[-181 -368  104  128 -109  -49  -81  369 -145  272   56  132  170  210
  -57  214  632  124  -89  -39  304 -324   -7 -263  144  -70 -309  -92
  399 -360   40   52]
kidiz
[  32  357  359  -72  -12  -58   56   84 -284 -131 -110 -123  236   15
  135  -55 -197  -46  -98  -11  241  -13  181 -179    1  163  300  243
 -174  140  184  183]
durif
[ 388 -252   63  344  151  162   24 -298  309  -95  101  153 -196 -144
    4  328  -22  -67  378   53   18  263 -160  209  137 -103 -103  -23
 -343  241 -344 -257]
robi
[ 231  466  408  -43   63   11    2  -62 -126 -249 -224 -170  -30  -80
  168    1 -369  -23   14   60  126  209  203 -113    2  262  337  304
 -340  363  154  209]
durif
[ -60   36   52  -60   48  121  103 -238  129 -457  123 -197 -177  -39
  277 -251 -366 -114  100  134 -379  243 -171  462 -258  150  191  138
  -48   95 -168 -201]
fol
[ 221  -18   39  202   99   -9   20 -100   44  -14  -51  -43   13  -61
   43  233  -56 -142  276  -16  168   57  -55  -77   85  -92   42    3
 -266  224 -175 -148]
robi
[ 242   43  300  188   24   50  -95    0   62   56 -173  -47   -6  -21
   30  237  138  -36   63   38  222  153   90 -131  170  -25   55  -44
 -190  135 -180  -87]
kidiz
[ 483   67  268  248   66  161  -69 -328  371 -155 -188  -75 -338  -54
   96  259 -171 -156  234  163   36  547    0  156   84   45   99 -100
 -324  312 -407 -279]
robi
[-435 -624 -187  153 -110   39  -47  305  -13  146  277  197   97  194
  -26  142  663  143  -87  -26    9 -401 -276   67   -1 -141 -438 -201
  523 -551  -87  -95]
kivu
[-119 -236   15  159   34    3   20    3  121   14   29  -93   54   67
   45  131  276  -94  116  101    6   24  -84  117    9 -146 -106 -197
  121 -174 -347 -363]
kivu
[ 325 -291  -17  287  140  124   44 -348  320 -143  152   88 -224  -79
   67  219  -40 -160  407   83  -50  290 -172  274   68  -74 -113  -68
 -266  205 -435 -353]
rik
[-327 -327 -163  -14  -82  -19  109  -60   62  -57  193 -205   50  245
   83 -123  275 -227  -51  153 -176  -39 -225  300 -109 -158 -126 -256
  372 -353 -412 -422]
tunop
[ 358  301  314  -33  131   65   41 -395  114 -360   17  -52 -196 -101
  187  -53 -545 -165  134  140  -66  419   81  142  -23  253  328  245
 -472  414  -94   26]
tunop
[ 467  322  104  218  248   67  -14 -401  369 -232  -63  132 -405 -362
   56  113 -606   87  289   83 -148  612  146  100 -106  161  206  231
 -557  525   54   -4]
durif
[ 796  341  281  263  207  189  -83 -630  487 -293 -252  -45 -513 -238
  121  279 -606 -221  369  167   19  796   62  180   86  130  295   34
 -804  689 -413 -209]
kidiz
[ 261 -211   97  263   69  180   34 -425  494 -253   66  -64 -407  -22
  175  159 -110 -146  299  208 -251  529 -180  438  -39  -24   18 -134
 -207  119 -555 -495]
durif
[-146    7  -86  151   76   44   78   36   78  -87  106   90   10 -149
   18  -70  -86  165    0  -12 -100  103  -50  154 -209  -55  -22   79
   56  -38  100  -61]
kivu
[-204  353  374 -212  -82 -194   59  368 -534   31  -99 -103  399   98
   99 -141   16   95 -236  -91  333 -333  253 -418   30  133  261  289
   32  -39  401  335]
fol
[ 385  393  381   56  167   65  -15 -238   11 -270 -159  -44  -70 -212
  125   63 -515  -84  158   52  108  305  137  -17    5  255  319  294
 -517  479   12  119]
robi
[ 739  286  221  338  276  105  -47 -419  294 -170 -220   60 -279 -315
   28  388 -468 -142  468   43  214  510   88  -53  175   23  185  174
 -828  688 -218  -69]
kela
[   3 -280 -140  229  105   59   93 -209  127 -141  199  -32   41  -17
   77   76  102 -215  321   61  -61   32 -259  245  -20 -183  -99 -109
  -85   12 -400 -367]
tunop
[  83   84   51  186  134   39   56  -83  185 -148   36  102 -173 -185
   87   -6 -168  141  137   57 -100  285   18  147 -160   45   69  124
 -102  151   80  -44]
kela
[ 401 -106  -63  263  222  153   33 -517  380 -259  107   53 -246 -221
   61  163 -309 -208  492   76 -143  396 -172  330   21  -59   24   19
 -495  345 -453 -345]
kidiz
[  74 -140    7  285  143  160   35 -152  297 -202  137  163 -253 -248
  103  -36 -202  197  192   22 -265  334  -93  310 -208   43  -34  164
 -147  170  -15 -169]
tunop
[ 548  261   90  270  298  144   36 -519  530 -374    0  149 -539 -428
   74   96 -727   14  321  144 -276  752   39  331 -147  177  191  250
 -623  586  -82  -74]
kela
[-330 -461 -149  113 -102   11  -19  192  -36  189  198   86  107  192
  -37   32  538   40  -53   -4   47 -245 -150   43  -19 -100 -364 -168
  510 -449 -112 -105]
durif
[-154  349  447 -101  -59  -93   21  360 -567   24 -177 -160  544   81
   81  -89   80   25 -189 -105  457 -325  243 -398   77   95  225  273
  -13    7  290  265]
tunop
[-423 -679 -332  155   -9   56  144   42   77  -19  365  -44  113  148
   80  -34  458  -71  240    1 -244 -267 -409  377 -101 -294 -339 -195
  392 -419 -392 -499]
rik
[ 281    3   27  145  142    1  -92 -157  180   13  -31  160 -193  -88
 -100  297  -35  -41   81  119  172  176   59  -67   94   58 -123  -25
 -172  144  -76   57]
kivu
[ 570  -74  -21  231  176  239  -71 -663  658 -311   79  157 -671 -184
   24  229 -472 -170  309  239 -218  696 -149  444  -27  119  -70  -42
 -407  337 -443 -242]
tunop
[-325 -580 -279  166   31  -31   95   91  -33  111  318    8  238  109
   15   60  494  -95  216  -32  -60 -329 -296  134   10 -265 -285 -203
  302 -320 -300 -345]
tunop
[ 370   27  202  246  120  102  -33 -375  334 -121 -112  -63 -266  -73
   66  227 -172 -187  277  155    3  491    9  158   73   28   67  -76
 -338  240 -492 -351]
robi
[ 431   18  196  309  164   50   23 -139   36  -23  -25   95   68 -166
   -2  327  -83  -77  339  -48  303  139   42 -121  210  -98   30  107
 -488  385 -132  -61]
suda
[-686 -303  -51 -197 -172 -115  197  247 -320  -98  324 -209  385  296
  198 -416  349  -80 -170   20 -217 -400 -149  182 -213   -6  -27   -3
  602 -518  -25 -157]
durif
[  -5  267  158  101  123  -78  -44  255 -228   88  -67  117  263 -227
  -53   69   -5  255   -7 -124  260 -141  219 -353   17  -19   87  238
 -154  140  410  280]
suda
[-108 -393    1  291  -23  156    6 -144  268 -112   98 -121  -71  106
  140  127  257 -148  158  124 -137  183 -249  377  -60 -144 -143 -259
  132 -212 -599 -579]
durif
[ 147  410  290 -114   16  -17   39  -87 -137 -218 -151 -168    6    8
  185  -86 -396  -75  -32   37   87  174  160  -73  -49  218  366  251
 -273  264  147  144]
durif
[-446  -50   18 -105 -132 -192   75  376 -360  263   -1 -214  474  240
  -38 -105  523  -95 -236   -5  232 -406   39 -211   37 -216  -57 -191
  460 -430  -42  -86]
fol
[ 693   22   88  285  222  206  -71 -589  594 -267    0  242 -645 -196
  -13  385 -479  -85  308  212  -92  689  -41  302   61  160  -46  -13
 -529  446 -310 -132]
rik
[-283  189  133 -153 -122  -13   45  208 -279 -158  -14 -155  170  159
  216 -246 -106   40 -184  -68   -7 -126   26  -23 -157  160  225  188
  177 -116  218  126]
kela
[-388 -820 -225  188  -95   73   29  155  149  104  411  217  -25  210
   -9   59  632   99   20   21 -177 -248 -329  280  -34 -160 -513 -212
  583 -564 -260 -287]
kela
[ 890  301  280  319  210  157  -78 -504  332 -188 -243   90 -374 -290
   54  434 -527 -151  448   32  262  621   79  -26  221  101  229  151
 -875  751 -257  -39]
kidiz
[-386 -392  -45   86 -174    9  -58  441 -244  342  103  182  255  258
  -63   79  608  174 -204 -151  264 -454  -89 -182   62 -112 -308 -117
  513 -496  127   90]
robi
[-236 -336  -64   41 -140  -69  -19  254 -178  322  124  192  197  241
 -105   90  513   86 -158  -70  242 -273   15 -187  108  -72 -283 -107
  410 -415   56   53]
durif
[-621 -837 -250  144 -154   63  -51  325   -2  170  357  121  150  310
  -13   62  899   95 -100    9  -99 -493 -389  195  -30 -237 -541 -350
  754 -762 -284 -286]
kidiz
[ 562  558  372  258  220   79 -104 -196  161 -131 -248  161 -198 -372
   -9  206 -521  151  144    4  181  509  300 -181   22  203  266  281
 -620  601  218  240]
kidiz
[ -86 -313   26  101    1  185  157 -252  273 -419  265 -114 -238   78
  294 -204 -123 -137  150  161 -459  289 -286  629 -233  103    5   25
  122  -36 -344 -362]
kela
[-600 -387 -228  -85 -131   48  186  -10    2 -279  374 -243   87  191
  254 -423  141 -173  -69   92 -461 -170 -366  559 -356  -18  -73  -81
  513 -430 -245 -337]
durif
[ 423   37  155  197  115   90   27 -462  380 -210  -67 -123 -275  -84
   87  127 -239 -282  283  213  -83  579   -7  268   31   29   98  -75
 -338  307 -499 -391]
tunop
[-284  169   93 -175  -56  -44   85   58 -198 -208   17 -246  134  106
  212 -250 -135  -81 -105   37  -97  -92  -15   72 -177  119  226  137
  112 -103   70   18]
durif
[ 112 -239  -34  249   49   75  -41  -32   35   47   52   71   60  -41
   53  244  132  -58  258 -106  139  -56 -131   -8  120 -128  -52  -38
 -187   61 -218 -176]
suda
[ 135 -267    1  257   69   35   70  -77  103  -18  100   19  -31   10
   53  236  118 -106  265    9  113   37 -136   70   80 -134 -116  -32
 -113   71 -258 -227]
suda
[-325 -388 -100  230   27  -16   47  237 -240  162  195   33  489   57
  -14  100  520   -2  193 -156  185 -459 -141  -70   88 -317 -217  -85
  142 -258 -161 -245]
suda
[ 245 -196   51  217   84   44 -116 -139  194   77   36  154 -185    9
  -67  317  185  -76  133  117  186  134  -32  -44  145   22 -229 -130
  -37   34 -236  -45]
tunop
[ -47  174   56  108  134  -37   31  139  -85   45  -23  101   99 -237
  -33  -10  -71  225   -4  -60  106  -36  114 -123  -89  -27   49  177
  -96  110  300  178]
durif
[  45   67   63  211  100   92  -44   15  133  -74  -19  119  -95 -187
   62   64  -93  193   48  -18  -27  157  -23   65 -127   11   63   62
 -122  114  103    7]
kidiz
[  26   32  151   79   -2    6  -37   30  -21   48  -94  -71  106  -21
   22   42   87  -47   12   -6   91   29   70  -51   54  -46   62  -15
  -87   12 -125 -134]
rik
[ -35 -450 -175  200   14   91  -51 -117  253  -15  256  211 -199   42
  -30  196  254   15  100   88  -77   51 -207  223   -4  -54 -334 -147
  181 -216 -253 -185]
durif
[-211   71  145 -135  -47  -13   69   95 -200 -157   49 -189  185  120
  197 -169    2  -54  -57   22   16 -170  -50   41  -97   47  176   70
  112 -107   47   11]
suda
[ 341 -310 -184  199  100  185  -29 -487  555 -182  204  181 -603  -37
   24  205 -192 -116  228  197 -254  486 -262  444  -46   45 -207 -162
  -86   91 -423 -256]
fol
[ 271  313  154 -124   74   66   88 -388  206 -495   10 -205 -408  -58
  292 -161 -630 -182   91  205 -290  468  -59  315 -190  258  367  183
 -298  368  -75  -19]
fol
[-151  -59   36  171   60   14   40  154   16  -45   97   68   49 -127
   35   12  106  200  -10   17  -26    1  -22   57 -149  -21  -65   73
  158  -75  145    3]
durif
[-377 -380  -24   60  -88  -72  -46  432 -263  317  144  162  330  199
  -95   86  701  160 -118  -92  291 -540  -48 -248   98 -162 -336 -112
  467 -458  127   99]
kidiz
---
[-166  -21    6  -65  -49 -213   66 -146 -276  -67  198  177  -25  136
 -280 -204 -292  -28 -244   60   54 -172  339  153   57   79  227  119
 -256   12    4  145]
zuf
[  90  147 -301 -125   81   30  -68 -162 -517 -336  -36  586   13  -75
  318  194 -125 -131  -19  186  128   54  136   13 -199  254  117 -145
   46   -2   13 -344]
zuf
[-262  131   11  -20  244 -474 -143  234  297   -3   57  419  380  258
   65 -293  263  229  139 -276 -430  -67   90   12 -300  417 -513 -229
  123   70 -181  -94]
Fegup
[ -53  110  141  -43  -22 -424  109  -62  -85  187   46  524  158  388
  -38   23  175   73  177 -101 -152 -154  483  194 -139  472 -173  -88
  -45   36 -296 -222]
falu
[  -1  -74  -64   89   -7   45  -62 -142 -204 -188   54 -323  -11 -175
 -230   34 -237   77   46   46  172  -33  -45 -185  -32  -56  175   32
   87 -108  -60   -5]
lipob
[ -32  -62  -82   48   -5  -96   -8 -102 -239 -138   89 -175    7  -14
 -290  -43 -306   49  -82   26   68 -105    9 -155  -54   51  147  149
   10  -90  -76  -17]
mida
[ -23  -56    6   70   61  -55   54 -174 -308 -129   58 -126 -197   64
 -280  -10 -341   43 -120   61   90  -56   52 -178 -106   57  217   97
  -21 -117 -110  -60]
zapip
[  -3  -74 -171  137   34   69    3 -197 -343 -229   51 -269  -45    2
 -207   67 -345   18 -130   92  182  -78   43 -247  -44   91  246  124
   78  -84 -100  -47]
Fegup
[  91 -131   55   12  -53   53  -43  -60  -60   76   57   96  189   92
  -51  102  -35 -112   56  -93   38  -86  339  141   58   53   45  -21
  -93 -130 -245 -101]
mida
[  98  -78 -149   39  154 -160 -272 -354 -145 -104 -105 -212  226  -50
  403  472   47 -320   76   45  -39 -121  236  -42  -67  116 -111  -60
  -57  -37   38 -425]
Lamin
[ 151   74  356   14  -92 -259  -59  -68   79  337  -95  202   -3 -212
  -63 -145   51   98  225 -155  -21  -98 -180 -197   93 -234  225  -72
   33  183   13 -207]
vaso
[-135  -46 -268 -100 -299 -319  -82  176  387  232  126  129  603   39
  239   12   35   65   70 -160   99  -71  412  401  -52  390 -116  -42
  145  122 -100   26]
vaso
[ -63  224 -187   26   49 -375  -70 -192    7 -102 -132  -55 -138 -120
  142 -144 -249 -235 -223   45  -92  183 -146 -347  -68  117  218 -131
  307   74  123 -148]
vaso
[  25 -169  348  -79 -233 -204  -34  361  182  568   72  -20  332 -167
 -479 -271  193   91  388 -304  259 -310 -346  113  275 -441   99  260
  -34  214  -34  371]
zapip
[  15  102  -94   23   78  -61  -42  -62 -437 -103   54  497  141  396
   88   64    3  168 -112   55 -224 -128  353  -18 -109  397 -190  -32
   74  -42  -82 -223]
zapip
[ -23   50 -191  -66  410    2  -52 -210 -617 -455   62  299   60  194
  -56  -65 -286   81 -299  132 -206   -9  415   13 -321  302  -90  -76
 -124 -239  -48 -374]
vaso
[-141 -140   13  116  167  -91  235 -118 -568  -39  155 -144 -436  209
 -322 -134 -420  165 -316   24  -38 -130 -178 -134  -33   42  185  426
 -152  -28  142  260]
vaso
[  96 -134  581   -8  -71 -684  -72  -96  117  557  -15    3 -286    3
 -388  -76   38 -164  412 -180  260 -373 -454  -78  223 -465  253  226
 -235  143  -40   68]
Lamin
[  82 -123   -5   11   44  176  -10   31   84   93 -122   32 -320   96
  564  227   59   85   11  -18  -64   90 -494 -163  -86  128  -55  210
  -49  242  354 -240]
falu
[-143 -184   80  200  -69 -141  255 -196  -88  258   29 -321   81  466
 -421 -124   27  195 -106 -113 -103 -360  -69  212   63   27 -225  472
 -250   61   29  177]
zapip
[ -20  -90  -11  -97   -7   -3  231   11 -133   45   44  899  272  282
  583  -49    0  297   39 -189 -461  -98  398   96  -86  738 -349  -37
  -55   87  -55 -484]
vaso
[ -21 -131   44   53  106  131 -232  -35 -329 -333  127 -315   19   94
 -429  133 -185 -225 -112  163   99 -222  173  -48   44 -168   58   25
  -97 -292 -130  125]
zapip
[ 111  -40   68 -231  131 -457 -329 -208 -375 -119  136  692   69 -234
  303  237 -215 -104  318 -148 -116 -137  371 -169  183   80   38 -147
  -48 -243  -57 -429]
Lamin
[ -31 -167    6  271  -47  143  203 -356 -274  272  -76 -272 -573  268
  289   69 -113  209 -149    5  -32  -80 -511  -64   14   -3  -72  466
 -122  313  407   87]
zapip
[  -2  -83  -94   94   46   76   38 -128 -298 -228   78 -205  -74   38
 -245   28 -313  108 -125   79  108  -43   67 -175  -64   79  157   88
   25 -154 -131  -33]
Piro
[  25  -59 -312  143  160  148   21  -80 -169 -324   49 -450   72   67
 -232   26 -231 -151 -350  179  173  -74   25 -255  -75  -20  338  135
   32   35   15   82]
resi
[ -92  165 -446  -30  146 -239 -207 -186 -291 -178   -9  523    0  126
  537   38  -33  -42   93   55   23   79  142  -76 -108  448 -119   23
  189  179  106 -262]
vaso
[ -10  -85  -43   98   48   65   30 -128 -270 -127   41 -259  -23  -29
 -230   53 -261  123  -23   14  114  -37   19 -198  -59   53  153  102
   49 -116 -109  -55]
falu
[ -18  -74 -226   98  -21 -227 -105 -408  -43 -166  -78  -96  228  199
  337  445 -166 -219  -66  -20 -152 -113  493   19 -296  577 -134  -76
   28 -127 -208 -599]
zuf
[-227   46   17    6   40   33   14  -95 -537  -37   79  300  251 -121
 -221 -317 -117  250   91 -120 -276  -94  -44 -111   82  103 -136   83
   80   59  142   86]
zapip
[  24  -92 -121  -44 -176  284 -162  -10  102   -1  -95  -44    4 -427
  435   14  -22  -85  220   20  123  106 -453 -128  206  -90   55   87
  -22  238  302 -125]
resi
[-225  197  -24  -15  306 -265  -45  206  581   69  -51  571  368  484
  314  -44  312  291  -72  -96 -514   17  344  221 -453  648 -561 -183
 -177   23 -202 -429]
lipob
[ -38  165  378   33   71 -311  337 -156 -333  103  -20  502 -614  515
 -313 -430 -297   81 -480  101 -125 -177  -89 -370   65  102  325  238
 -376  167  -61  -68]
Piro
[ -83 -184 -409  -23 -396 -187 -143 -324  366  -82  -51 -789  579 -356
  341  322    7  -36  250 -114  176  -26  138  363  -46  302 -289  -51
   68   14   30 -281]
lipob
[  55   36  303   -2  -67 -305  -92 -290  -66  -29  -62 -417 -215 -227
 -573 -229 -224  -61    4    6  203 -182 -288 -230  -54 -466  318    2
    2  -82 -103   29]
falu
[ -48  -59  -94  128  -12  108   86 -147 -389 -197   75 -241  -43   32
 -295    2 -337  104 -161   62   65  -39  109 -174  -70  124  169  118
   51 -155 -144    7]
falu
[ -38  -12 -246   -2   45  210 -146   68 -781  -41  161  389  193 -183
  120 -104 -187  193 -107  -64 -252   30  248   88 -154  138  -87  173
   92    2  175  -20]
zuf
[  52  -48  190  103   21 -251   40 -302  -83   80  -68 -427  -93   46
 -296  -12  -36  -13   43  -24   89 -142  -22  -99  -32 -148  119    3
   39  -10  -75  -42]
zuf
[ -90  -36   98  -90 -146   49  148 -144 -421  127   37  458 -112 -172
  223 -241 -132  416  151 -159 -211   58 -134    9  149  181 -101  140
 -103  149  256 -140]
zuf
[  75  -86  113   35 -113  202  -32 -128 -212  266  -74 -372   -5 -271
 -131   36   84 -139  218  -90  232  -32  -72   28  217 -382  138  175
  203   75  116  253]
Piro
[ 130   97  277   -3   -3 -396   16   25  149  250 -100  137   54  263
  -22  206  137 -184   31    1  318 -112  348 -142   70  164  442  -73
 -211  178 -262 -354]
Lamin
[  18   75 -251  153  135   17  -91 -242  -23 -176 -123 -406  -29   12
  -73  -19 -105 -235 -210  113  165  -45 -183 -236   63 -111  252  158
  137  107  166  -27]
lipob
[   6 -102 -147 -174 -129  -19 -258  -41  175 -239    1  334  244 -249
  338  169 -100  173  347 -121  138   18  -43  255 -391  234 -279 -256
  -39 -190 -281 -446]
vaso
[ -59  -39 -119  120 -179 -158  -72  -20  200  379  -76 -287    7 -134
   67  -73  -15 -130   97 -158  119 -109 -510  -87  116 -127   32  344
  169  313  138  216]
falu
[ 234 -213   -8   39  182  -55 -268  -22   71   18  -24  -74  -87   80
  226  272  -59 -130  135  -72  298  -95  -19 -203   -2  -73  233  120
  -21   23  -13 -344]
Fegup
[ -57 -200 -348   45 -105 -250  101  -92   37    8   34 -100  745  179
  216  212   64   38  101 -123  -88 -263  422  163  -51  569 -310  105
   39   64 -131 -293]
zuf
[ 222 -115  197  -29 -331  319  -32  -74 -171  203 -141  206 -119 -315
  651  326  134   23  432  -52  202   84   46  -61  132  113   59  -73
   68  136  -47 -353]
Piro
[ -26 -130  -52 -124 -402  336  106  -76 -196  126   35  245   83 -157
  340  -25  -62  -88  -35   26  -18  -46   85  317  200   54 -104  169
 -203  160  225   51]
Lamin
[ -51  -84   11  -27 -157  127 -159 -138 -204 -125   78  -20   56 -239
  -82  151 -108  -15  320  -35  222   24  131  144 -140   13  -24 -190
  147 -202 -236   56]
lipob
[  53 -131  162  -92 -114  -38 -253   37 -151  150   76  -28  204 -501
 -132 -153   -4   33  319 -231  -46 -105 -327   19  216 -478  -23  -10
  115    1  218  173]
zapip
[ 149   45 -290 -127  -79  126 -411  -86 -404 -469  -14  296  411 -447
  301  411  -88 -434  253   52   25   67  412  -57 -146  172   27 -387
  282 -276 -176 -458]
resi
[ -78  157 -256   55 -229   89  162  -78   40  -44  -64   -5  225   75
  171 -161   12  -62 -209    1   11  115  275  -63  128  357  102  -59
  208  224  -12  -15]
lipob
[  59   82 -226  -47  200  262  180 -291 -733 -186  -53  367 -294  237
  258   99 -290 -192 -499  278  -39   -7  309   13   60  173  162  277
 -243   12  310 -223]
resi
[  54   13   48   62   88    4 -339   10  126 -138  -25 -257   77 -188
  -28   70   97 -154  173  -76   24  -26  -94 -279   80 -243   23 -206
  319  -81  -68   72]
Fegup
[ -33  -96  -25   61   15    9  -13  -76 -211 -148   71 -258   49  -15
 -305   24 -217  118   -4  -12   74  -80   13 -104 -140   25   47   60
   48 -154 -143   -6]
falu
[ -18  -59  -82  103   30  -25   20 -167 -211 -166   45 -253  -77   28
 -174   49 -281   43 -109   45  111  -33   93 -208  -56  124  207   91
   34  -93  -95  -82]
lipob
[  32  -54  -40   95   69  127  302 -233 -334  -56   28  -63 -426  314
 -120  -48 -262    4 -451  210  -44 -100  -81  -26  -38   30  165  298
 -300   64  131   60]
resi
[ -12  -46   56   96   44   -6   42 -160 -310 -182   54 -189 -124   23
 -354    2 -297   69  -69   55   82  -95   36 -239  -51   20  200   66
   -1 -163 -173  -44]
falu
[-146  147  344  -30  314  -98   35   52 -406   58   -7  253 -171  346
 -499 -349   60  205  -90  104 -219 -128  -52   52  -90    2 -213  106
 -249  -73  -65   72]
vaso
[  73   -4  260  101  -45  164  249 -225 -291  -33 -111  165 -358  283
   96  100  -83   -7 -158  141   28  -48   63 -300   13  223  251   19
 -201  120  -77 -265]
Fegup
[ -83  120   96  -44  297 -123    9  222  -36 -240  119  -10  225  307
 -411  -76   42   97 -322   42 -387  -62  626  153 -318  257 -276 -217
 -117 -336 -362  -75]
Piro
[ 141  176   14  -87 -132 -186 -320 -270 -490  -72  -73  224  -22 -534
  320   21  -33 -167  223   41  192   36    5 -180    5 -187  295 -245
  244  159  198 -214]
lipob
[-205   53 -320  -62  193 -291 -224  152 -604  -42  317  405  291  283
 -176 -192 -195   86 -201  -76 -259  -63  490  211 -221  275 -306   97
  169 -123    3  254]
mida
[ -47  162  -67   34  -22 -221  -21 -236 -209  -79  -61  357 -178  -86
  389  -34 -218   13  -17  -37  113   73  101 -280    7  334  287  -94
   54  128 -112 -311]
falu
[  36   18   81  118   24  176  -24   -9 -373   88   23  304   -3  195
  270  228  172  154  178  -86 -102   34  300  -67 -120  262 -165 -175
  338  -30 -184   24]
Lamin
[ 123  282  306  114  181  149   90  -87  -36 -191 -242  165 -366   51
   32  -80   62 -218 -119  162   52   49  -46 -730  165  -90  414 -301
  182  145 -153 -157]
zuf
[ 141  125 -257 -204  131 -166 -500  -44  -52 -249  -35  406   40 -328
  586  239   -2 -125  226   89   36  107  -84   90 -219   55 -156 -298
  152  -34  159 -444]
Piro
[  22  125  -76 -132 -168 -360 -156  -16  120  174  -99 -121  416 -496
  217   -8  122 -168  374 -129  345  -16   48 -147  421   32  371  -56
  345  325  187 -123]
Piro
[  -8  -94 -129   76   -4  -65    9 -153 -304 -131   50 -195   47   11
 -237   55 -286  -22  -65   53  144 -115   81 -130  -32   99  190  154
    2  -72  -98  -90]
zuf
[   8 -267 -122  -72  -60 -108   56  -80   99   79   86  229  472  101
  424  319  197  203  225 -177 -179 -162  236  487 -238  357 -418  -47
 -209   37   19 -285]
zuf
